Below is a small trained network, with its code and all its weights. Each question gives an input and a target symbol and asks what happens when units are switched off, that is, made to give their printed mean instead of their output.

import numpy as np


def w(rows, s, z=0):
    codes = np.array(rows[::2]) - 128.0
    scale = np.full(codes.shape[1], s)
    scale[-1] = z or s
    return codes * scale


def norm(h):
    return h / np.sqrt((h * h).mean(-1, keepdims=True) + 1e-5)


def f(y):
    return np.maximum(y, 0)


def softmax(a):
    e = np.exp(a - a.max(-1, keepdims=True))
    return e / e.sum(-1, keepdims=True)


def log_softmax(a):
    a = a - a.max(-1, keepdims=True)
    return a - np.log(np.exp(a).sum(-1, keepdims=True))


def net(x, mask):
    ids = ['ΛΠΨμτφω'.index(c) for c in x.split()]
    T = len(ids)
    res = E[ids] + P[:T]
    u = 0
    for l in range(2):
        q, k, v = (norm(res) @ M[l].T for M in (Q, K, V))
        z = softmax(np.where(np.tri(T) > 0, q @ k.T / 2**0.5, -1e9)) @ v
        res = res + np.where(mask[u], z, O[l][:, -1]) @ O[l][:, :-1]
        u += 1
        y = f(norm(res) @ A[l][:, :-1].T + A[l][:, -1])
        res = res + np.where(mask[u : u + 16], y, B[l][:, -1]) @ B[l][:, :-1]
        u += 16
    return log_softmax(norm(res)[-1] @ U[:, :-1].T + U[:, -1])


Q, K, V, O, A, B = {}, {}, {}, {}, {}, {}
E = w([
[130,153,13,223,145,90,156,118,94,254],'Λ',
[172,30,103,198,186,171,69,80,82,70],'Π',
[20,159,136,91,128,100,215,146,83,70],'Ψ',
[111,27,144,147,65,75,209,107,71,84],'μ',
[149,77,164,30,118,153,78,225,89,142],'τ',
[211,192,206,177,153,60,113,135,123,81],'φ',
[99,45,99,107,201,81,163,124,175,51],'ω',
],0.023)
P = w([
[119,83,250,106,117,204,115,96,162,109],'0',
[86,82,198,149,122,142,96,137,148,108],'1',
[111,86,183,136,142,122,115,148,135,124],'2',
[131,95,161,114,145,102,130,135,120,125],'3',
[149,103,136,101,152,90,135,134,116,122],'4',
[163,110,116,86,159,81,143,129,105,124],'5',
[165,112,97,88,158,67,143,131,99,128],'6',
[170,112,82,94,169,65,146,142,91,131],'7',
[173,113,69,108,169,55,160,151,83,135],'8',
[178,122,50,110,175,52,159,156,71,131],'9',
[184,119,35,123,178,44,166,165,64,134],'10',
[189,138,15,121,181,31,164,168,59,123],'11',
],0.017)
Q[0] = w([
[132,171,122,95,36,253,106,46,224,182],'0.h1',
[191,189,147,149,146,141,160,127,147,212],'0.h1',
],0.0075)
K[0] = w([
[94,96,251,120,125,171,114,118,154,44],'0.h1',
[115,111,96,122,128,139,151,126,121,120],'0.h1',
],0.014)
V[0] = w([
[153,231,162,229,152,83,103,99,129,220],'0.h1',
[41,75,74,247,206,201,195,2,121,174],'0.h1',
],0.0066)
O[0] = w([
[146,211,6,73,52,184,2,191,44,4,253],'0.h1',
[172,125,60,45,84,25,60,4,204,109,185],'0.h1',
],0.0091,0.0052)
A[0] = w([
[44,94,35,110,63,154,98,98,141,140,87],'0.n1',
[59,141,99,110,174,145,149,138,189,67,123],'0.n2',
[185,117,90,57,122,69,163,106,120,88,54],'0.n3',
[160,150,123,128,145,187,58,146,122,107,2],'0.n4',
[101,81,143,217,128,137,134,118,101,110,53],'0.n5',
[149,151,131,143,166,106,135,169,111,196,72],'0.n6',
[162,179,164,166,129,112,91,80,173,164,121],'0.n7',
[94,162,173,126,99,140,158,97,172,251,39],'0.n8',
[61,170,93,139,50,153,66,63,116,242,119],'0.n9',
[112,231,106,169,70,194,95,114,113,121,116],'0.n10',
[146,76,150,104,29,146,150,180,139,151,139],'0.n11',
[132,166,122,90,104,97,69,142,173,192,98],'0.n12',
[71,107,114,121,78,83,184,101,115,113,53],'0.n13',
[144,220,107,151,92,105,76,107,196,113,32],'0.n14',
[132,63,62,143,121,149,60,104,85,187,67],'0.n15',
[77,92,128,24,89,117,108,151,122,133,22],'0.n16',
],0.013,0.0068)
B[0] = w([
[164,170,161,30,107,254,123,94,189,164,185],'0.n1',
[46,190,122,198,125,114,119,185,152,29,160],'0.n2',
[145,181,132,68,141,116,75,120,100,37,255],'0.n3',
[139,126,144,150,68,167,114,130,42,52,157],'0.n4',
[174,154,108,93,162,150,186,64,88,116,171],'0.n5',
[125,140,114,112,91,126,78,67,160,188,171],'0.n6',
[202,141,191,134,105,54,153,148,85,176,156],'0.n7',
[98,132,202,145,152,185,70,41,135,147,138],'0.n8',
[206,115,183,196,54,179,193,191,209,241,152],'0.n9',
[68,57,179,164,36,180,179,176,135,124,170],'0.n10',
[104,163,76,81,126,33,69,58,37,163,165],'0.n11',
[198,98,107,89,165,89,159,132,155,176,170],'0.n12',
[99,190,104,78,38,93,110,143,105,49,158],'0.n13',
[224,62,60,140,149,52,61,156,140,181,190],'0.n14',
[174,160,97,72,112,211,236,148,132,65,188],'0.n15',
[105,247,127,134,183,212,111,76,92,123,157],'0.n16',
],0.0098,0.0093)
Q[1] = w([
[221,188,78,182,97,183,254,73,188,78],'1.h1',
[213,221,202,167,189,105,111,139,86,139],'1.h1',
],0.0099)
K[1] = w([
[153,136,106,42,54,128,25,147,207,85],'1.h1',
[162,127,19,113,136,108,164,248,52,119],'1.h1',
],0.012)
V[1] = w([
[198,160,123,78,28,161,108,137,136,230],'1.h1',
[90,91,56,96,110,254,177,114,134,138],'1.h1',
],0.013)
O[1] = w([
[23,164,191,246,211,171,141,50,73,107,162],'1.h1',
[131,44,222,79,238,58,27,8,141,58,1],'1.h1',
],0.013,0.0056)
A[1] = w([
[141,104,129,82,114,110,59,116,138,110,56],'1.n1',
[155,154,139,144,94,130,119,111,169,138,61],'1.n2',
[104,119,154,138,90,127,147,72,113,125,77],'1.n3',
[71,132,105,151,100,160,128,96,147,94,112],'1.n4',
[97,125,110,122,171,132,100,89,87,124,133],'1.n5',
[194,105,121,93,126,124,111,137,102,135,50],'1.n6',
[158,41,137,131,191,136,124,111,132,118,176],'1.n7',
[114,140,153,129,164,121,94,149,89,106,125],'1.n8',
[110,114,128,213,169,101,95,71,148,122,61],'1.n9',
[146,131,103,121,167,128,169,96,128,125,116],'1.n10',
[153,112,144,129,201,120,149,137,84,141,77],'1.n11',
[103,122,104,119,101,147,110,145,96,155,80],'1.n12',
[5,174,174,135,90,103,137,140,147,113,14],'1.n13',
[121,101,114,149,149,81,183,140,125,106,132],'1.n14',
[31,133,110,160,197,123,158,123,185,88,79],'1.n15',
[80,145,174,182,175,115,103,142,98,174,3],'1.n16',
],0.027,0.0069)
B[1] = w([
[105,133,105,161,132,207,106,108,140,117,237],'1.n1',
[123,95,143,122,158,89,132,140,76,158,150],'1.n2',
[120,147,144,141,72,85,127,107,101,174,153],'1.n3',
[146,128,167,100,109,137,166,60,194,151,169],'1.n4',
[154,143,161,112,143,108,178,140,139,102,222],'1.n5',
[41,111,140,159,153,111,160,90,149,114,255],'1.n6',
[168,151,49,171,149,105,81,124,101,122,199],'1.n7',
[203,93,108,119,134,117,157,182,112,106,221],'1.n8',
[137,159,161,159,99,200,147,72,245,84,179],'1.n9',
[116,150,112,85,158,134,139,144,68,99,183],'1.n10',
[99,155,112,89,119,132,82,98,79,107,192],'1.n11',
[168,155,171,149,104,133,128,121,147,81,185],'1.n12',
[8,116,100,193,210,103,143,164,173,151,167],'1.n13',
[140,174,110,24,132,105,163,132,84,158,182],'1.n14',
[196,24,130,65,86,113,127,135,216,125,157],'1.n15',
[151,170,189,72,254,79,80,148,142,181,189],'1.n16',
],0.02,0.011)
U = w([
[138,160,139,118,92,190,99,74,186,107,145],'Λ',
[121,121,1,150,134,140,58,109,66,90,200],'Π',
[54,81,95,177,171,102,187,164,147,106,62],'Ψ',
[94,108,168,132,79,43,195,64,20,105,2],'μ',
[162,133,126,103,224,108,125,165,46,152,49],'τ',
[198,116,105,187,85,152,176,205,70,133,210],'φ',
[222,9,61,73,102,89,117,172,163,143,86],'ω',
],0.0083,0.0024)

Each question gives the input, a string of symbols that net reads in full, and the target symbol t.
The units are the heads (2 rows each of Q, K, V and O) and the neurons (one row each of A and B). Each row of codes is followed by its name. A weight is (code - 128) times the scale printed after its matrix; where a second scale follows, it is the last column's (O, A, B and U).
mask holds one flag per unit, layer by layer, with each layer's heads first. A switched-off unit (its flag False) gives its mean, the last column of its rows in O or B, instead of its output. The means were averaged over made-up inputs and are rounded, as every weight is.
A unit's drop is (log p(t) with every unit on - log p(t) with that unit switched off) / (log p(t) with every unit on - log p(t) with every unit switched off).
The circuit of an input: a set's keep is (log p(t) with only the set's units on - log p(t) with every unit switched off) / (log p(t) with every unit on - log p(t) with every unit switched off). Starting from the 12 units with the biggest drops (on a tie, the unit counted first), units are removed one at a time, each time the one whose removal leaves the highest keep (on an exact tie, the one counted first), for as long as the keep stays at least 0.8.
circuit, biggest first: the units of the circuit, biggest drop first
most important unit: the unit with the biggest drop
k most important neurons: the k neurons with the biggest drops, biggest first
drop when u is switched off: that unit's drop, to one decimal
input τ μ Π μ μ ω τ ω Λ φ, target Λ: 3 most important neurons -> (1.n9; 0.n15; 0.n11)
input Π τ τ μ τ, target μ: 2 most important neurons -> (0.n6; 0.n11)
input τ φ Π ω Π Ψ φ φ ω τ, target φ: most important neuron -> (0.n5)
input φ φ Π φ φ Π φ ω ω φ Π, target φ: circuit, biggest first -> (1.h1; 0.n15)
input Ψ Λ μ Ψ Π φ ω, target Λ: 2 most important neurons -> (0.n1; 0.n16)
input φ μ τ ω, target ω: circuit, biggest first -> (1.n15; 0.h1)
input τ Ψ ω ω φ φ ω, target φ: circuit, biggest first -> (1.h1; 0.h1)
input τ φ ω Ψ μ Λ τ, target Π: circuit, biggest first -> (0.h1; 1.n1)
input φ τ φ τ φ φ τ Π Ψ, target Ψ: circuit, biggest first -> (1.n13; 0.n2)
input φ φ μ Λ τ Ψ, target Λ: 2 most important neurons -> (1.n4; 0.n1)
input Π Λ μ, target Λ: circuit, biggest first -> (0.h1; 0.n1; 1.n4)
input Ψ φ Π Ψ φ Ψ Λ τ μ, target Λ: circuit, biggest first -> (0.h1; 0.n1; 1.n4; 0.n14)
input ω τ Λ τ τ, target Π: 2 most important neurons -> (1.n1; 1.n9)
input Λ φ Λ, target φ: circuit, biggest first -> (0.n9)
input Ψ φ τ Λ Π τ τ ω, target Λ: circuit, biggest first -> (0.h1; 0.n1; 1.n4; 1.h1)
input τ φ Π φ φ Λ φ φ μ Π φ Λ, target φ: circuit, biggest first -> (0.n9; 1.h1; 0.n16)
input τ ω τ Π Ψ τ τ τ Π Π ω Π, target ω: 2 most important neurons -> (0.n13; 0.n15)
input φ φ μ ω μ Π φ φ Ψ, target φ: 2 most important neurons -> (0.n1; 1.n6)
input φ τ μ φ φ μ Π τ, target Ψ: 3 most important neurons -> (1.n6; 0.n6; 0.n5)
input Π φ Ψ Π Π Ψ φ, target Ψ: most important unit -> 1.n6
input Λ φ Π ω φ τ μ Π φ τ Λ φ, target Λ: 3 most important neurons -> (1.n9; 0.n15; 0.n5)
input Π Λ Π Λ φ φ Π, target Λ: 2 most important neurons -> (1.n4; 1.n5)
input φ Ψ Π ω Π, target ω: 3 most important neurons -> (0.n15; 0.n13; 0.n3)
input φ φ Λ φ φ φ τ, target Λ: 2 most important neurons -> (0.n1; 1.n7)
input τ μ φ τ, target μ: 2 most important neurons -> (1.n6; 0.n11)
input Ψ Π τ ω φ τ, target ω: drop when 0.n2 is switched off -> 0.4
input Π φ Λ τ, target Λ: drop when 1.n7 is switched off -> 0.2
